Below is a small trained network, with its code and all its weights. Each question gives an input and a class and asks what happens when units are switched off, that is, made to give their printed mean instead of their output.

import numpy as np


def w(rows, s, z=0):
    codes = np.array(rows[::2]) - 128.0
    scale = np.full(codes.shape[1], s)
    scale[-1] = z or s
    return codes * scale


def norm(h):
    return h / np.sqrt((h * h).mean(-1, keepdims=True) + 1e-5)


def f(y):
    return np.maximum(y, 0)


def log_softmax(a):
    a = a - a.max(-1, keepdims=True)
    return a - np.log(np.exp(a).sum(-1, keepdims=True))


def net(x, mask):
    res = np.array(x, float).reshape(1, 4) / 4 @ E
    u = 0
    for l in range(3):
        y = f(norm(res) @ A[l][:, :-1].T + A[l][:, -1])
        res = res + np.where(mask[u : u + 8], y, B[l][:, -1]) @ B[l][:, :-1]
        u += 8
    return log_softmax(norm(res)[-1] @ U[:, :-1].T + U[:, -1])


A, B = {}, {}
E = w([
[193,47,145,139,67,15,159,113,162,184,171,137],'x0',
[6,91,183,124,63,130,149,104,67,155,146,74],'x1',
[130,59,60,91,147,72,88,83,81,88,83,104],'x2',
[126,50,187,197,201,129,136,167,164,162,50,65],'x3',
],0.0023)
A[0] = w([
[162,47,82,113,127,56,75,35,124,151,120,112,150],'0.n0',
[139,155,104,41,88,86,109,76,108,81,213,188,76],'0.n1',
[102,99,76,90,172,77,110,84,65,108,88,140,9],'0.n2',
[185,179,204,151,66,171,207,215,179,195,195,216,72],'0.n3',
[150,75,139,214,145,154,131,195,181,157,6,65,101],'0.n4',
[132,164,68,74,130,209,59,98,92,100,158,125,156],'0.n5',
[55,126,188,165,36,128,171,91,22,150,155,89,144],'0.n6',
[168,92,73,57,193,76,111,61,110,65,116,92,8],'0.n7',
],0.0023,0.0018)
B[0] = w([
[115,190,208,185,100,179,103,128,131,95,78,157,247],'0.n0',
[148,103,115,171,177,135,234,76,134,162,72,89,228],'0.n1',
[106,127,120,174,22,161,100,118,172,143,53,133,170],'0.n2',
[66,134,155,176,60,141,59,104,142,89,46,170,242],'0.n3',
[86,168,81,176,159,137,207,62,87,128,135,156,251],'0.n4',
[110,111,170,188,176,152,196,165,89,62,123,114,233],'0.n5',
[149,150,131,109,213,155,70,86,199,104,140,141,250],'0.n6',
[88,147,115,202,4,152,94,138,160,133,108,125,189],'0.n7',
],0.003,0.0024)
A[1] = w([
[166,91,147,134,77,81,79,117,166,171,146,160,95],'1.n0',
[62,86,207,5,107,128,108,132,46,188,222,43,11],'1.n1',
[244,176,62,110,178,108,95,212,185,97,111,204,79],'1.n2',
[192,58,119,111,45,13,172,141,153,177,227,148,45],'1.n3',
[165,37,163,125,78,22,178,118,180,226,152,164,106],'1.n4',
[157,189,56,51,47,135,149,103,118,108,218,183,86],'1.n5',
[46,131,150,149,79,151,153,76,114,141,83,113,169],'1.n6',
[113,207,97,72,46,134,128,72,48,87,180,174,111],'1.n7',
],0.0032,0.0012)
B[1] = w([
[115,190,126,95,153,152,99,155,88,50,153,113,189],'1.n0',
[222,91,48,110,188,135,58,107,226,144,201,108,161],'1.n1',
[97,61,115,98,122,130,76,61,175,162,231,42,224],'1.n2',
[80,159,144,124,164,188,110,185,43,100,116,86,195],'1.n3',
[105,207,98,100,163,150,123,174,75,70,115,78,234],'1.n4',
[124,80,182,231,185,103,192,138,144,176,48,65,192],'1.n5',
[255,122,76,114,136,103,125,132,172,118,185,133,253],'1.n6',
[104,75,124,192,184,85,126,146,134,214,67,93,216],'1.n7',
],0.0039,0.0034)
A[2] = w([
[134,30,183,142,205,91,252,126,121,176,50,142,48],'2.n0',
[154,186,165,138,136,188,179,57,175,35,139,180,252],'2.n1',
[101,210,216,133,52,135,150,176,189,197,181,193,35],'2.n2',
[188,143,82,171,138,106,105,107,129,103,104,103,183],'2.n3',
[119,58,76,67,40,83,62,90,61,125,23,133,28],'2.n4',
[62,168,86,47,174,188,130,205,56,109,119,149,49],'2.n5',
[108,94,93,109,97,126,89,104,164,149,157,82,128],'2.n6',
[99,130,91,83,215,176,113,137,89,112,109,164,54],'2.n7',
],0.0033,0.0014)
B[2] = w([
[71,193,57,151,116,109,212,103,113,188,133,150,212],'2.n0',
[157,81,98,74,66,29,125,120,85,131,131,126,228],'2.n1',
[94,60,70,167,103,232,74,148,131,79,2,194,168],'2.n2',
[74,139,204,59,122,177,162,139,115,166,162,173,254],'2.n3',
[135,145,136,236,61,241,78,227,181,102,56,223,166],'2.n4',
[163,171,206,86,131,77,69,229,46,78,147,76,174],'2.n5',
[146,109,155,92,145,124,101,111,192,132,144,170,172],'2.n6',
[152,149,183,124,66,58,136,155,100,133,157,103,176],'2.n7',
],0.0043,0.0036)
U = w([
[125,199,173,99,157,121,99,210,13,55,132,52,182],'0',
[85,140,101,192,175,116,253,87,127,201,92,125,193],'1',
[129,106,126,172,45,197,61,156,171,80,47,212,160],'2',
[156,81,128,75,195,150,57,67,228,135,217,100,142],'3',
[182,107,123,69,64,53,164,109,104,113,169,187,3],'4',
],0.0069,0.0015)

Each question gives the input, the list of numbers given to net, and the class t.
The units are the neurons (one row each of A and B). Each row of codes is followed by its name. A weight is (code - 128) times the scale printed after its matrix; where a second scale follows, it is the last column's (A, B and U).
mask holds one flag per neuron, layer by layer. A switched-off neuron (its flag False) gives its mean, the last column of its row in B, instead of its output. The means were averaged over made-up inputs and are rounded, as every weight is.
A unit's drop is (log p(t) with every unit on - log p(t) with that unit switched off) / (log p(t) with every unit on - log p(t) with every unit switched off).
The circuit of an input: a set's keep is (log p(t) with only the set's units on - log p(t) with every unit switched off) / (log p(t) with every unit on - log p(t) with every unit switched off). Starting from the 12 units with the biggest drops (on a tie, the unit counted first), units are removed one at a time, each time the one whose removal leaves the highest keep (on an exact tie, the one counted first), for as long as the keep stays at least 0.8.
units of the circuit, in order: the units of the circuit, biggest drop first
k most important neurons: the k neurons with the biggest drops, biggest first
k most important neurons of layer l: the k neurons of layer l with the biggest drops, biggest first
input [-2,-8,0,-8], class 1: most important neuron : [1.n5]
input [-5,-7,-7,-8], class 1: 3 most important neurons of layer 1 : [1.n5; 1.n7; 1.n6]
input [-6,5,4,8], class 1: 2 most important neurons of layer 1 : [1.n4; 1.n0]
input [1,3,-3,-4], class 1: 3 most important neurons : [1.n7; 0.n0; 1.n2]
input [4,-5,-4,-5], class 1: 2 most important neurons : [1.n5; 0.n6]
input [6,-6,8,1], class 2: units of the circuit, in order : [2.n4; 0.n7]
input [-3,-2,-2,1], class 4: units of the circuit, in order : [2.n1; 1.n4; 1.n3; 1.n7]
input [0,4,3,-1], class 3: units of the circuit, in order : [1.n6; 2.n6]
input [-5,-4,-5,-8], class 1: units of the circuit, in order : [1.n5; 1.n7]
input [6,-6,5,6], class 0: 3 most important neurons of layer 0 : [0.n6; 0.n1; 0.n5]
input [8,-3,-5,-7], class 0: 2 most important neurons : [1.n3; 1.n4]
input [-1,-2,1,2], class 4: 4 most important neurons : [0.n4; 1.n7; 1.n5; 2.n1]
input [7,-5,-5,-3], class 0: units of the circuit, in order : [1.n4; 1.n3]
input [8,7,-4,-6], class 0: 2 most important neurons : [1.n3; 1.n4]
input [1,-8,-2,0], class 3: units of the circuit, in order : [1.n2]
input [-5,0,-6,2], class 2: 3 most important neurons : [1.n4; 2.n2; 1.n3]
input [2,5,-6,-3], class 2: 3 most important neurons : [0.n3; 2.n2; 1.n2]
input [0,4,-5,-1], class 2: 2 most important neurons : [2.n2; 0.n3]
input [8,3,-7,0], class 0: 2 most important neurons : [1.n4; 1.n3]
input [-6,-7,-6,-2], class 3: units of the circuit, in order : [1.n2]
input [0,7,-6,2], class 3: units of the circuit, in order : [1.n1; 0.n0; 1.n6]
input [5,-6,5,-3], class 3: 4 most important neurons : [1.n2; 0.n0; 0.n3; 2.n6]
input [-4,3,3,6], class 1: 3 most important neurons : [1.n4; 1.n3; 1.n0]
input [6,-2,5,4], class 0: 2 most important neurons : [1.n4; 0.n3]
input [-3,8,1,-6], class 3: 2 most important neurons of layer 1 : [1.n1; 1.n6]
input [-7,-6,-4,-8], class 1: 2 most important neurons of layer 0 : [0.n0; 0.n6]
